Below is a small trained network, with its code and all its weights. Each question gives an input and a class and asks what happens when units are switched off, that is, made to give their printed mean instead of their output.

import numpy as np


def w(rows, s, z=0):
    codes = np.array(rows[::2]) - 128.0
    scale = np.full(codes.shape[1], s)
    scale[-1] = z or s
    return codes * scale


def norm(h):
    return h / np.sqrt((h * h).mean(-1, keepdims=True) + 1e-5)


def f(y):
    return np.maximum(y, 0)


def log_softmax(a):
    a = a - a.max(-1, keepdims=True)
    return a - np.log(np.exp(a).sum(-1, keepdims=True))


def net(x, mask):
    res = np.array(x, float).reshape(1, 5) / 4 @ E
    u = 0
    for l in range(2):
        y = f(norm(res) @ A[l][:, :-1].T + A[l][:, -1])
        res = res + np.where(mask[u : u + 3], y, B[l][:, -1]) @ B[l][:, :-1]
        u += 3
    return log_softmax(norm(res)[-1] @ U[:, :-1].T + U[:, -1])


A, B = {}, {}
E = w([
[137,249,207,75,109,111],'x0',
[121,140,116,79,198,183],'x1',
[63,166,93,187,154,47],'x2',
[119,123,130,115,128,117],'x3',
[129,131,127,132,126,136],'x4',
],0.011)
A[0] = w([
[230,87,182,22,35,185,139],'0.n1',
[197,4,139,69,46,215,70],'0.n2',
[126,124,108,136,36,114,254],'0.n3',
],0.012,0.0034)
B[0] = w([
[166,55,148,166,176,163,254],'0.n1',
[87,250,126,101,94,65,248],'0.n2',
[146,95,135,126,90,130,201],'0.n3',
],0.019,0.0098)
A[1] = w([
[106,179,48,82,225,160,75],'1.n1',
[115,182,74,70,250,179,189],'1.n2',
[87,137,66,94,237,178,5],'1.n3',
],0.02,0.0022)
B[1] = w([
[251,125,64,101,178,139,231],'1.n1',
[8,109,81,107,106,150,254],'1.n2',
[169,154,249,174,95,99,219],'1.n3',
],0.02,0.013)
U = w([
[118,193,173,126,42,31,205],'0',
[237,93,184,151,158,114,178],'1',
[88,171,56,46,151,133,243],'2',
[61,95,197,78,166,206,2],'3',
[69,7,55,174,110,53,80],'4',
],0.017,0.0031)

Each question gives the input, the list of numbers given to net, and the class t.
The units are the neurons (one row each of A and B). Each row of codes is followed by its name. A weight is (code - 128) times the scale printed after its matrix; where a second scale follows, it is the last column's (A, B and U).
mask holds one flag per neuron, layer by layer. A switched-off neuron (its flag False) gives its mean, the last column of its row in B, instead of its output. The means were averaged over made-up inputs and are rounded, as every weight is.
A unit's drop is (log p(t) with every unit on - log p(t) with that unit switched off) / (log p(t) with every unit on - log p(t) with every unit switched off).
The circuit of an input: a set's keep is (log p(t) with only the set's units on - log p(t) with every unit switched off) / (log p(t) with every unit on - log p(t) with every unit switched off). Starting from all 6 units, units are removed one at a time, each time the one whose removal leaves the highest keep (on an exact tie, the one counted first), for as long as the keep stays at least 0.8.
units of the circuit, in order: the units of the circuit, biggest drop first
most important unit: the unit with the biggest drop
k most important neurons: the k neurons with the biggest drops, biggest first
top k neurons in layer l: the k neurons of layer l with the biggest drops, biggest first
input [4,6,-3,-7,-5], class 3: 3 most important neurons => (1.n2; 0.n1; 1.n1)
input [0,7,-5,3,1], class 2: 3 most important neurons => (0.n2; 1.n2; 1.n1)
input [1,1,-8,-3,-3], class 3: most important unit => 0.n1
input [-1,3,2,-3,7], class 1: units of the circuit, in order => (0.n2; 1.n1; 0.n1)
input [3,1,-3,5,5], class 3: units of the circuit, in order => (1.n1; 0.n1)
input [6,-7,-4,-5,-5], class 1: 2 most important neurons => (1.n2; 0.n1)
input [0,7,-8,5,0], class 2: 2 most important neurons => (0.n2; 1.n2)
input [4,1,-4,2,-7], class 3: units of the circuit, in order => (1.n1; 0.n1)
input [-1,-6,4,7,-2], class 4: 3 most important neurons => (0.n2; 1.n3; 1.n1)
input [0,-8,8,0,-3], class 4: 3 most important neurons => (0.n2; 1.n3; 0.n3)
input [7,1,2,-6,0], class 2: 4 most important neurons => (1.n3; 0.n3; 0.n1; 0.n2)
input [-8,7,-3,6,-5], class 2: top 2 neurons in layer 1 => (1.n2; 1.n1)
input [-1,0,5,2,4], class 4: 2 most important neurons => (1.n3; 0.n2)
input [-5,-5,0,8,-6], class 0: units of the circuit, in order => (0.n1)
input [-2,1,-5,-6,-1], class 2: 2 most important neurons => (0.n2; 1.n3)
input [0,-6,5,1,-5], class 4: 4 most important neurons => (0.n2; 1.n3; 1.n1; 0.n3)
input [0,-1,-4,2,4], class 0: 2 most important neurons => (0.n2; 1.n1)
input [2,1,-7,-4,-6], class 3: 3 most important neurons => (0.n1; 1.n1; 0.n2)
input [-4,0,-4,4,-3], class 0: 3 most important neurons => (0.n2; 1.n2; 1.n1)
input [-4,8,6,8,7], class 1: units of the circuit, in order => (1.n1)
input [0,-1,8,1,0], class 4: 3 most important neurons => (1.n3; 0.n2; 1.n1)
input [-5,-6,0,-5,-3], class 0: top 2 neurons in layer 1 => (1.n2; 1.n1)
input [4,1,5,-7,5], class 2: 3 most important neurons => (0.n3; 0.n1; 1.n3)
input [-1,7,-3,-7,3], class 2: units of the circuit, in order => (1.n2; 1.n1)
input [2,-8,-2,-1,6], class 1: top 2 neurons in layer 0 => (0.n1; 0.n2)
input [2,2,8,-3,4], class 2: top 2 neurons in layer 1 => (1.n1; 1.n2)
input [-3,3,8,5,8], class 1: most important unit => 0.n2
input [-5,7,-5,2,8], class 2: top 2 neurons in layer 1 => (1.n2; 1.n1)
input [0,8,7,7,6], class 1: top 2 neurons in layer 1 => (1.n3; 1.n1)
